Below are the code and all the weights of a small trained network. Each question names an input and a class and asks about switching units off, where a switched-off unit gives its printed mean instead of its output.

import numpy as np


def w(rows, s, z=0):
    codes = np.array(rows[::2]) - 128.0
    scale = np.full(codes.shape[1], s)
    scale[-1] = z or s
    return codes * scale


def f(y):
    return y / 2 * (1 + np.tanh(0.7978845608 * (y + 0.044715 * y**3)))


def log_softmax(a):
    a = a - a.max(-1, keepdims=True)
    return a - np.log(np.exp(a).sum(-1, keepdims=True))


def net(x, mask):
    res = np.array(x, float).reshape(1, 8) / 4 @ E
    y = f(res @ A[0][:, :-1].T + A[0][:, -1])
    res = res + np.where(mask, y, B[0][:, -1]) @ B[0][:, :-1]
    return log_softmax(res[-1] @ U[:, :-1].T + U[:, -1])


A, B = {}, {}
E = w([
[124,140,130,146,144,139,137,123,140],'x0',
[146,164,125,139,132,132,99,141,147],'x1',
[117,111,117,99,116,109,126,117,124],'x2',
[103,119,114,112,125,136,148,129,118],'x3',
[157,147,123,153,129,116,101,133,151],'x4',
[58,92,64,232,20,169,59,13,67],'x5',
[230,225,56,111,181,184,177,33,26],'x6',
[66,167,88,189,182,2,100,185,8],'x7',
],0.0091)
A[0] = w([
[144,109,119,155,63,172,89,39,153,102],'N0',
[115,117,94,171,42,180,92,34,98,235],'N1',
[143,129,97,150,168,41,132,172,58,41],'N2',
[197,184,113,85,138,136,239,96,167,151],'N3',
[78,117,130,159,123,111,69,133,72,152],'N4',
[125,125,86,167,213,136,158,64,113,6],'N5',
[118,134,167,95,162,60,143,184,133,6],'N6',
[55,146,139,192,95,79,134,150,111,82],'N7',
[255,98,115,76,163,210,167,107,138,144],'N8',
[101,71,137,151,85,140,138,213,203,186],'N9',
[214,173,153,123,186,99,163,140,104,70],'N10',
[129,151,216,109,152,112,146,176,107,43],'N11',
[112,125,44,155,153,121,120,115,90,23],'N12',
[52,88,88,223,70,98,68,157,92,132],'N13',
[146,143,187,70,229,45,189,204,173,255],'N14',
[140,107,146,111,34,237,141,136,182,38],'N15',
[127,87,105,105,104,183,131,147,212,127],'N16',
[129,178,145,143,82,214,203,140,119,79],'N17',
[198,192,47,130,167,165,150,47,17,125],'N18',
[225,168,84,74,140,167,192,111,126,146],'N19',
[98,175,101,137,185,39,131,176,56,108],'N20',
[206,167,136,5,142,177,171,79,131,168],'N21',
],0.0082,0.0051)
B[0] = w([
[102,64,223,77,134,206,132,113,96,190],'N0',
[104,58,197,139,195,134,41,135,88,241],'N1',
[130,68,136,61,105,193,53,115,155,184],'N2',
[133,203,86,158,89,70,137,115,152,195],'N3',
[169,154,109,176,102,73,171,86,114,188],'N4',
[108,142,147,126,205,134,88,177,97,149],'N5',
[23,161,199,195,178,55,93,150,101,162],'N6',
[111,177,97,167,78,118,192,140,184,180],'N7',
[120,200,70,101,87,68,196,110,136,204],'N8',
[133,42,210,125,227,175,56,98,126,204],'N9',
[121,124,126,180,52,118,150,118,136,173],'N10',
[146,136,183,172,151,124,80,176,76,152],'N11',
[80,181,151,173,148,44,142,168,98,156],'N12',
[91,202,102,172,108,81,228,198,196,233],'N13',
[176,3,169,48,122,230,56,50,144,247],'N14',
[131,113,239,155,214,160,2,150,40,181],'N15',
[167,61,190,116,129,188,90,125,99,174],'N16',
[128,146,144,75,108,152,198,107,162,151],'N17',
[179,46,228,60,182,231,44,50,177,244],'N18',
[86,191,128,187,111,65,190,148,139,200],'N19',
[106,89,178,110,156,216,17,139,94,210],'N20',
[133,196,28,186,100,86,205,134,150,212],'N21',
],0.0066,0.015)
U = w([
[184,109,168,70,109,192,118,89,165,136],'0',
[101,135,183,121,166,132,75,146,127,80],'1',
[72,254,74,190,55,4,222,188,156,247],'2',
],0.0092,0.0011)

Each question gives the input, the list of numbers given to net, and the class t.
The units are the neurons (one row each of A and B). Each row of codes is followed by its name. A weight is (code - 128) times the scale printed after its matrix; where a second scale follows, it is the last column's (A, B and U).
mask holds one flag per neuron, in row order. A switched-off neuron (its flag False) gives its mean, the last column of its row in B, instead of its output. The means were averaged over made-up inputs and are rounded, as every weight is.
A unit's drop is (log p(t) with every unit on - log p(t) with that unit switched off) / (log p(t) with every unit on - log p(t) with every unit switched off).
The circuit of an input: a set's keep is (log p(t) with only the set's units on - log p(t) with every unit switched off) / (log p(t) with every unit on - log p(t) with every unit switched off). Starting from the 12 units with the biggest drops (on a tie, the unit counted first), units are removed one at a time, each time the one whose removal leaves the highest keep (on an exact tie, the one counted first), for as long as the keep stays at least 0.8.
circuit, biggest first: the units of the circuit, biggest drop first
most important unit: the unit with the biggest drop
k most important neurons: the k neurons with the biggest drops, biggest first
drop of u: that unit's drop, to one decimal
input [6,1,8,-1,8,2,0,-4], class 1: circuit, biggest first => [N14]
input [-7,0,7,7,7,3,-3,-7], class 1: 4 most important neurons => [N15 N14 N18 N1]
input [-5,0,6,-6,3,1,0,-8], class 1: circuit, biggest first => [N15 N14]
input [0,7,7,-5,7,0,1,6], class 0: circuit, biggest first => [N1 N2]
input [-6,-8,-8,0,-4,-8,5,8], class 0: 3 most important neurons => [N14 N2 N18]
input [-7,2,-8,8,5,2,-6,-6], class 1: 3 most important neurons => [N15 N14 N18]
input [7,-7,-6,1,6,-3,2,8], class 0: 2 most important neurons => [N14 N2]
input [8,3,1,-5,2,-7,4,8], class 0: 2 most important neurons => [N14 N2]
input [-4,-3,-7,-8,-2,-7,8,5], class 0: 2 most important neurons => [N14 N18]
input [-5,-6,-8,2,-2,-8,7,5], class 0: 2 most important neurons => [N14 N18]
input [-2,-1,-1,-8,1,-5,7,6], class 0: 2 most important neurons => [N18 N14]
input [7,4,3,6,4,5,-1,-8], class 1: drop of N17 => -0.1
input [-8,-2,-5,1,1,-6,3,3], class 0: drop of N14 => 1.2
input [3,8,2,7,-8,2,-5,-5], class 1: drop of N15 => 0.6
input [8,-3,-1,8,-5,-2,2,3], class 0: most important unit => N1
